Below are the code and all the weights of a small trained network. Each question names an input and a class and asks about switching units off, where a switched-off unit gives its printed mean instead of its output.

import numpy as np


def w(rows, s, z=0):
    codes = np.array(rows[::2]) - 128.0
    scale = np.full(codes.shape[1], s)
    scale[-1] = z or s
    return codes * scale


def f(y):
    return y / 2 * (1 + np.tanh(0.7978845608 * (y + 0.044715 * y**3)))


def log_softmax(a):
    a = a - a.max(-1, keepdims=True)
    return a - np.log(np.exp(a).sum(-1, keepdims=True))


def net(x, mask):
    res = np.array(x, float).reshape(1, 5) / 4 @ E
    y = f(res @ A[0][:, :-1].T + A[0][:, -1])
    res = res + np.where(mask, y, B[0][:, -1]) @ B[0][:, :-1]
    return log_softmax(res[-1] @ U[:, :-1].T + U[:, -1])


A, B = {}, {}
E = w([
[147,118,135,101,109],'x0',
[125,129,127,132,132],'x1',
[144,151,30,196,40],'x2',
[5,92,154,121,75],'x3',
[159,33,187,216,116],'x4',
],0.016)
A[0] = w([
[155,124,81,90,101,173],'neuron 1',
[68,48,188,108,174,156],'neuron 2',
[162,79,185,206,122,211],'neuron 3',
[196,168,64,150,121,178],'neuron 4',
[197,154,75,174,120,138],'neuron 5',
[84,123,54,170,5,30],'neuron 6',
[182,160,100,173,128,124],'neuron 7',
[100,190,90,67,139,255],'neuron 8',
[195,132,153,117,236,177],'neuron 9',
[123,162,181,86,173,194],'neuron 10',
[125,204,67,88,118,179],'neuron 11',
[172,88,81,155,141,110],'neuron 12',
[55,145,98,67,105,185],'neuron 13',
[96,110,192,90,130,158],'neuron 14',
[183,198,81,121,135,166],'neuron 15',
[191,150,166,116,220,179],'neuron 16',
[227,157,146,123,189,203],'neuron 17',
[156,148,141,148,118,73],'neuron 18',
],0.016,0.0093)
B[0] = w([
[155,156,139,160,131,169],'neuron 1',
[63,165,219,84,115,244],'neuron 2',
[170,61,154,102,109,251],'neuron 3',
[198,160,176,131,177,219],'neuron 4',
[184,107,153,67,154,210],'neuron 5',
[141,102,98,226,67,230],'neuron 6',
[162,118,139,93,159,188],'neuron 7',
[47,247,112,149,180,231],'neuron 8',
[112,101,100,223,86,245],'neuron 9',
[45,157,82,145,128,213],'neuron 10',
[136,187,170,173,164,215],'neuron 11',
[169,82,119,67,141,173],'neuron 12',
[96,175,93,147,142,212],'neuron 13',
[87,165,158,118,130,204],'neuron 14',
[158,150,185,182,164,213],'neuron 15',
[89,109,111,230,98,238],'neuron 16',
[168,109,102,187,104,248],'neuron 17',
[116,114,129,99,137,138],'neuron 18',
],0.015,0.023)
U = w([
[116,148,64,166,112,239],'0',
[132,144,250,101,153,152],'1',
[124,37,122,142,36,182],'2',
[201,63,114,54,142,11],'3',
[56,156,88,49,148,3],'4',
],0.015,0.0038)

Each question gives the input, the list of numbers given to net, and the class t.
The units are the neurons (one row each of A and B). Each row of codes is followed by its name. A weight is (code - 128) times the scale printed after its matrix; where a second scale follows, it is the last column's (A, B and U).
mask holds one flag per neuron, in row order. A switched-off neuron (its flag False) gives its mean, the last column of its row in B, instead of its output. The means were averaged over made-up inputs and are rounded, as every weight is.
A unit's drop is (log p(t) with every unit on - log p(t) with that unit switched off) / (log p(t) with every unit on - log p(t) with every unit switched off).
The circuit of an input: a set's keep is (log p(t) with only the set's units on - log p(t) with every unit switched off) / (log p(t) with every unit on - log p(t) with every unit switched off). Starting from the 12 units with the biggest drops (on a tie, the unit counted first), units are removed one at a time, each time the one whose removal leaves the highest keep (on an exact tie, the one counted first), for as long as the keep stays at least 0.8.
circuit, biggest first: the units of the circuit, biggest drop first
top k neurons: the k neurons with the biggest drops, biggest first
drop when u is switched off: that unit's drop, to one decimal
input [-7,-7,1,-5,-8], class 1: circuit, biggest first -> neuron 15
input [8,8,3,0,-8], class 1: top 4 neurons -> neuron 11; neuron 9; neuron 15; neuron 16
input [8,-8,2,0,-4], class 1: top 2 neurons -> neuron 9; neuron 16
input [-8,-1,-1,0,3], class 2: top 4 neurons -> neuron 8; neuron 4; neuron 11; neuron 15
input [-4,5,7,0,-4], class 1: top 2 neurons -> neuron 4; neuron 9
input [-2,3,-7,0,-1], class 0: top 2 neurons -> neuron 9; neuron 16
input [1,-1,6,1,1], class 2: top 2 neurons -> neuron 6; neuron 8
input [-8,-5,5,2,6], class 2: drop when neuron 6 is switched off -> 0.3
input [-8,6,-5,0,-1], class 0: drop when neuron 9 is switched off -> 0.1
input [5,-2,0,1,-1], class 4: drop when neuron 6 is switched off -> 0.3
input [-4,8,1,-1,-5], class 1: top 2 neurons -> neuron 6; neuron 9
